Below is a small trained network, with its code and all its weights. Each question gives an input and a class and asks what happens when units are switched off, that is, made to give their printed mean instead of their output.

import numpy as np


def w(rows, s, z=0):
    codes = np.array(rows[::2]) - 128.0
    scale = np.full(codes.shape[1], s)
    scale[-1] = z or s
    return codes * scale


def f(y):
    return np.maximum(y, 0)


def log_softmax(a):
    a = a - a.max(-1, keepdims=True)
    return a - np.log(np.exp(a).sum(-1, keepdims=True))


def net(x, mask):
    res = np.array(x, float).reshape(1, 5) / 4 @ E
    y = f(res @ A[0][:, :-1].T + A[0][:, -1])
    res = res + np.where(mask, y, B[0][:, -1]) @ B[0][:, :-1]
    return log_softmax(res[-1] @ U[:, :-1].T + U[:, -1])


A, B = {}, {}
E = w([
[147,105,176,222,94,106,26,15,119,36],'x0',
[108,41,103,149,95,24,81,190,79,196],'x1',
[215,141,2,180,235,89,71,192,159,100],'x2',
[73,77,144,158,165,215,142,114,87,98],'x3',
[64,138,143,183,165,157,146,133,123,117],'x4',
],0.0098)
A[0] = w([
[116,196,189,76,46,213,194,49,146,124,154],'N0',
[34,71,174,2,60,119,231,151,111,212,170],'N1',
[165,153,61,97,185,171,236,216,126,157,149],'N2',
[112,59,37,164,181,107,10,181,83,209,102],'N3',
[95,68,209,82,106,59,151,196,23,178,151],'N4',
[223,152,71,64,174,190,139,102,131,38,253],'N5',
],0.0083,0.0043)
B[0] = w([
[102,73,111,125,107,106,171,101,217,179,231],'N0',
[81,84,161,152,173,62,187,152,64,190,252],'N1',
[38,152,116,86,197,228,158,166,114,131,221],'N2',
[70,63,109,78,125,116,134,74,184,153,224],'N3',
[43,174,181,151,124,67,139,136,58,140,209],'N4',
[96,226,162,110,250,115,111,104,161,183,217],'N5',
],0.011,0.015)
U = w([
[110,86,64,41,160,154,224,173,164,205,73],'0',
[115,209,164,167,245,65,124,134,22,141,232],'1',
[141,14,162,88,97,133,115,34,219,138,184],'2',
[128,98,197,196,12,79,82,81,7,118,101],'3',
[163,216,92,2,196,253,178,207,82,107,1],'4',
],0.0069,0.0045)

Each question gives the input, the list of numbers given to net, and the class t.
The units are the neurons (one row each of A and B). Each row of codes is followed by its name. A weight is (code - 128) times the scale printed after its matrix; where a second scale follows, it is the last column's (A, B and U).
mask holds one flag per neuron, in row order. A switched-off neuron (its flag False) gives its mean, the last column of its row in B, instead of its output. The means were averaged over made-up inputs and are rounded, as every weight is.
A unit's drop is (log p(t) with every unit on - log p(t) with that unit switched off) / (log p(t) with every unit on - log p(t) with every unit switched off).
The circuit of an input: a set's keep is (log p(t) with only the set's units on - log p(t) with every unit switched off) / (log p(t) with every unit on - log p(t) with every unit switched off). Starting from all 6 units, units are removed one at a time, each time the one whose removal leaves the highest keep (on an exact tie, the one counted first), for as long as the keep stays at least 0.8.
circuit, biggest first: the units of the circuit, biggest drop first
unit that matters most: the unit with the biggest drop
top k neurons: the k neurons with the biggest drops, biggest first
drop of u: that unit's drop, to one decimal
input [-8,-3,3,7,0], class 4: unit that matters most	N2
input [-4,0,2,0,-2], class 4: top 2 neurons	N0, N2
input [5,1,1,-2,8], class 2: top 4 neurons	N4, N1, N5, N2
input [5,1,-2,5,0], class 3: circuit, biggest first	N5, N2
input [8,4,-2,-4,-6], class 3: top 2 neurons	N0, N5
input [1,2,6,-6,-1], class 2: circuit, biggest first	N3, N1
input [-7,2,-3,8,-1], class 1: top 2 neurons	N4, N1
input [1,1,-5,2,-8], class 3: top 2 neurons	N5, N2
input [8,1,-2,7,-4], class 3: top 3 neurons	N3, N5, N2
input [5,1,-4,-7,5], class 3: top 3 neurons	N3, N5, N2
input [3,-4,0,5,0], class 2: top 4 neurons	N1, N4, N2, N0
input [-1,8,-3,-6,-5], class 1: top 2 neurons	N1, N4
input [0,4,-6,1,-4], class 1: top 3 neurons	N1, N4, N3
input [4,8,1,2,8], class 2: circuit, biggest first	N3
input [-8,5,-2,0,-6], class 1: top 3 neurons	N4, N1, N0
input [-6,3,-1,6,-5], class 1: top 3 neurons	N4, N0, N1
input [8,2,2,-8,-6], class 2: top 2 neurons	N4, N1
input [2,4,-2,-7,3], class 3: top 3 neurons	N5, N2, N1
input [-3,6,-3,8,-2], class 1: top 2 neurons	N4, N1
input [4,-1,-4,4,-2], class 2: unit that matters most	N0
input [-2,5,-3,-3,6], class 1: drop of N1	0.1
input [-7,-7,3,4,-6], class 4: drop of N2	0.1
input [-8,-7,8,8,-4], class 4: drop of N2	0.0
input [2,4,-8,0,-5], class 3: drop of N2	0.3
